Here is a tiny trained network, its code and every weight. The questions are about switching its units off for an input and a class, where a switched-off unit gives its printed mean instead of its output.

import numpy as np


def w(rows, s, z=0):
    codes = np.array(rows[::2]) - 128.0
    scale = np.full(codes.shape[1], s)
    scale[-1] = z or s
    return codes * scale


def f(y):
    return y / 2 * (1 + np.tanh(0.7978845608 * (y + 0.044715 * y**3)))


def log_softmax(a):
    a = a - a.max(-1, keepdims=True)
    return a - np.log(np.exp(a).sum(-1, keepdims=True))


def net(x, mask):
    res = np.array(x, float).reshape(1, 4) / 4 @ E
    y = f(res @ A[0][:, :-1].T + A[0][:, -1])
    res = res + np.where(mask, y, B[0][:, -1]) @ B[0][:, :-1]
    return log_softmax(res[-1] @ U[:, :-1].T + U[:, -1])


A, B = {}, {}
E = w([
[20,156,136,209,186,179],'x0',
[151,150,80,45,154,160],'x1',
[179,165,35,158,163,106],'x2',
[17,126,88,67,2,199],'x3',
],0.0078)
A[0] = w([
[123,144,124,29,107,156,156],'neuron 0',
[120,73,112,39,78,139,145],'neuron 1',
[147,124,168,107,73,145,61],'neuron 2',
[137,105,121,70,79,177,135],'neuron 3',
[139,123,80,71,132,27,196],'neuron 4',
[189,106,123,131,201,100,244],'neuron 5',
[156,214,182,158,192,147,211],'neuron 6',
[120,176,133,162,103,176,24],'neuron 7',
[169,96,213,136,172,109,213],'neuron 8',
[126,38,245,169,83,107,232],'neuron 9',
[126,102,191,173,89,120,247],'neuron 10',
[107,163,95,80,75,124,71],'neuron 11',
[149,70,176,66,95,123,226],'neuron 12',
[129,138,81,146,193,157,144],'neuron 13',
[100,116,160,157,109,83,109],'neuron 14',
[120,96,171,197,142,50,239],'neuron 15',
[135,131,137,102,61,132,28],'neuron 16',
[118,42,130,74,117,114,94],'neuron 17',
[100,164,98,154,155,172,85],'neuron 18',
[116,66,109,133,111,113,109],'neuron 19',
[95,210,119,72,37,106,103],'neuron 20',
[133,94,195,93,85,113,148],'neuron 21',
[176,135,120,137,109,82,253],'neuron 22',
],0.011,0.0032)
B[0] = w([
[80,90,75,85,155,60,217],'neuron 0',
[37,67,89,57,196,67,231],'neuron 1',
[146,104,139,77,113,74,155],'neuron 2',
[72,74,90,86,254,49,209],'neuron 3',
[181,219,93,148,65,158,202],'neuron 4',
[97,187,48,80,107,105,255],'neuron 5',
[69,88,143,47,191,41,227],'neuron 6',
[100,63,180,197,107,110,134],'neuron 7',
[69,197,51,179,102,93,232],'neuron 8',
[156,239,37,117,88,165,236],'neuron 9',
[94,223,52,117,96,131,196],'neuron 10',
[83,77,89,176,228,78,189],'neuron 11',
[192,147,146,7,48,179,211],'neuron 12',
[162,59,164,44,97,138,180],'neuron 13',
[53,191,46,143,122,153,150],'neuron 14',
[75,215,62,139,135,41,241],'neuron 15',
[94,77,96,78,134,68,162],'neuron 16',
[175,136,157,59,163,84,162],'neuron 17',
[137,36,216,148,129,171,161],'neuron 18',
[131,182,56,139,127,83,133],'neuron 19',
[93,141,97,163,173,40,222],'neuron 20',
[198,168,191,62,16,205,183],'neuron 21',
[153,197,21,150,111,172,205],'neuron 22',
],0.0062,0.0078)
U = w([
[194,27,155,167,131,205,2],'0',
[203,202,74,179,78,157,238],'1',
[91,143,87,161,164,57,182],'2',
[111,109,212,150,112,152,55],'3',
[173,117,137,2,121,110,206],'4',
],0.0096,0.0032)

Each question gives the input, the list of numbers given to net, and the class t.
The units are the neurons (one row each of A and B). Each row of codes is followed by its name. A weight is (code - 128) times the scale printed after its matrix; where a second scale follows, it is the last column's (A, B and U).
mask holds one flag per neuron, in row order. A switched-off neuron (its flag False) gives its mean, the last column of its row in B, instead of its output. The means were averaged over made-up inputs and are rounded, as every weight is.
A unit's drop is (log p(t) with every unit on - log p(t) with that unit switched off) / (log p(t) with every unit on - log p(t) with every unit switched off).
The circuit of an input: a set's keep is (log p(t) with only the set's units on - log p(t) with every unit switched off) / (log p(t) with every unit on - log p(t) with every unit switched off). Starting from the 12 units with the biggest drops (on a tie, the unit counted first), units are removed one at a time, each time the one whose removal leaves the highest keep (on an exact tie, the one counted first), for as long as the keep stays at least 0.8.
units of the circuit, in order: the units of the circuit, biggest drop first
unit that matters most: the unit with the biggest drop
top k neurons: the k neurons with the biggest drops, biggest first
drop when u is switched off: that unit's drop, to one decimal
input [2,-6,-3,5], class 1: units of the circuit, in order : neuron 9; neuron 6
input [0,-8,-7,-8], class 1: units of the circuit, in order : neuron 9
input [2,6,5,-1], class 4: units of the circuit, in order : neuron 13; neuron 8
input [5,-6,-7,-3], class 1: units of the circuit, in order : neuron 9; neuron 1
input [0,0,5,-3], class 1: units of the circuit, in order : neuron 1; neuron 3
input [-4,2,1,8], class 2: top 3 neurons : neuron 20; neuron 11; neuron 3
input [-7,8,7,5], class 2: units of the circuit, in order : neuron 11; neuron 20
input [6,5,-1,-1], class 4: top 3 neurons : neuron 13; neuron 6; neuron 11
input [-4,-1,3,8], class 2: top 2 neurons : neuron 20; neuron 11
input [7,-1,4,7], class 3: top 2 neurons : neuron 18; neuron 15
input [3,-8,7,3], class 1: top 3 neurons : neuron 1; neuron 3; neuron 6
input [-6,7,4,-4], class 1: top 2 neurons : neuron 4; neuron 22
input [-5,-2,4,7], class 2: drop when neuron 20 is switched off : 0.8
input [5,4,5,2], class 0: drop when neuron 18 is switched off : 0.1
input [-7,-4,4,-7], class 1: drop when neuron 14 is switched off : 0.0
input [8,6,7,5], class 0: unit that matters most : neuron 18
